Below is a small trained network, with its code and all its weights. Each question gives an input and a class and asks what happens when units are switched off, that is, made to give their printed mean instead of their output.

import numpy as np


def w(rows, s, z=0):
    codes = np.array(rows[::2]) - 128.0
    scale = np.full(codes.shape[1], s)
    scale[-1] = z or s
    return codes * scale


def f(y):
    return np.maximum(y, 0)


def log_softmax(a):
    a = a - a.max(-1, keepdims=True)
    return a - np.log(np.exp(a).sum(-1, keepdims=True))


def net(x, mask):
    res = np.array(x, float).reshape(1, 2) / 4 @ E
    y = f(res @ A[0][:, :-1].T + A[0][:, -1])
    res = res + np.where(mask, y, B[0][:, -1]) @ B[0][:, :-1]
    return log_softmax(res[-1] @ U[:, :-1].T + U[:, -1])


A, B = {}, {}
E = w([
[91,102,194,96,166,160,118,169,182],'x0',
[95,97,72,119,154,73,251,118,104],'x1',
],0.02)
A[0] = w([
[130,203,64,221,31,43,135,46,48,178],'n0',
[63,99,178,121,157,153,105,207,178,128],'n1',
[173,187,162,181,38,102,42,123,65,144],'n2',
[203,167,146,135,40,170,102,128,167,131],'n3',
[205,246,132,164,62,199,48,122,109,218],'n4',
[150,122,207,82,158,184,139,192,184,127],'n5',
[88,48,144,121,180,103,174,143,165,254],'n6',
[93,123,119,132,119,108,179,200,105,183],'n7',
[108,130,102,100,186,130,171,105,194,197],'n8',
[37,99,95,99,202,77,150,110,145,200],'n9',
[171,124,129,101,78,125,62,65,162,161],'n10',
[110,117,145,122,135,139,112,169,164,125],'n11',
[109,99,214,99,169,146,106,136,193,126],'n12',
],0.011,0.0063)
B[0] = w([
[168,49,182,110,167,148,147,42,179,238],'n0',
[186,104,148,73,147,105,129,97,164,213],'n1',
[85,159,73,197,151,164,155,88,133,213],'n2',
[117,217,78,183,60,170,20,84,180,197],'n3',
[169,251,91,208,139,216,58,125,122,251],'n4',
[154,130,128,93,138,176,121,76,189,215],'n5',
[95,88,156,90,70,121,131,153,95,215],'n6',
[128,123,112,114,104,163,151,118,79,181],'n7',
[127,105,154,92,147,142,101,185,123,184],'n8',
[90,138,140,86,132,144,194,148,85,211],'n9',
[137,143,114,144,108,153,57,143,138,186],'n10',
[175,109,117,149,152,113,129,100,156,168],'n11',
[159,125,116,124,178,95,130,83,164,213],'n12',
],0.013,0.023)
U = w([
[48,140,109,102,53,139,128,239,74,157],'0',
[196,164,156,95,101,108,75,105,173,169],'1',
[71,135,126,217,102,99,89,174,154,3],'2',
[116,157,112,191,85,49,80,147,145,17],'3',
[141,41,162,31,112,118,140,98,134,192],'4',
[137,224,65,244,98,171,76,64,159,121],'5',
[129,150,118,189,97,59,121,160,172,21],'6',
[176,110,119,222,158,110,144,72,129,96],'7',
],0.011,0.0041)

Each question gives the input, the list of numbers given to net, and the class t.
The units are the neurons (one row each of A and B). Each row of codes is followed by its name. A weight is (code - 128) times the scale printed after its matrix; where a second scale follows, it is the last column's (A, B and U).
mask holds one flag per neuron, in row order. A switched-off neuron (its flag False) gives its mean, the last column of its row in B, instead of its output. The means were averaged over made-up inputs and are rounded, as every weight is.
A unit's drop is (log p(t) with every unit on - log p(t) with that unit switched off) / (log p(t) with every unit on - log p(t) with every unit switched off).
most important unit: the unit with the biggest drop
k most important neurons: the k neurons with the biggest drops, biggest first
drop when u is switched off: that unit's drop, to one decimal
input [2,7], class 0: most important unit : n0
input [6,-2], class 1: 2 most important neurons : (n0, n9)
input [7,-5], class 1: 2 most important neurons : (n1, n2)
input [-7,1], class 7: 2 most important neurons : (n0, n3)
input [-8,3], class 4: 3 most important neurons : (n4, n0, n3)
input [5,8], class 0: 2 most important neurons : (n0, n9)
input [-7,2], class 7: 2 most important neurons : (n0, n6)
input [2,8], class 0: drop when n0 is switched off : 0.1
input [5,0], class 4: drop when n4 is switched off : 0.2
input [-4,1], class 7: drop when n4 is switched off : 0.1
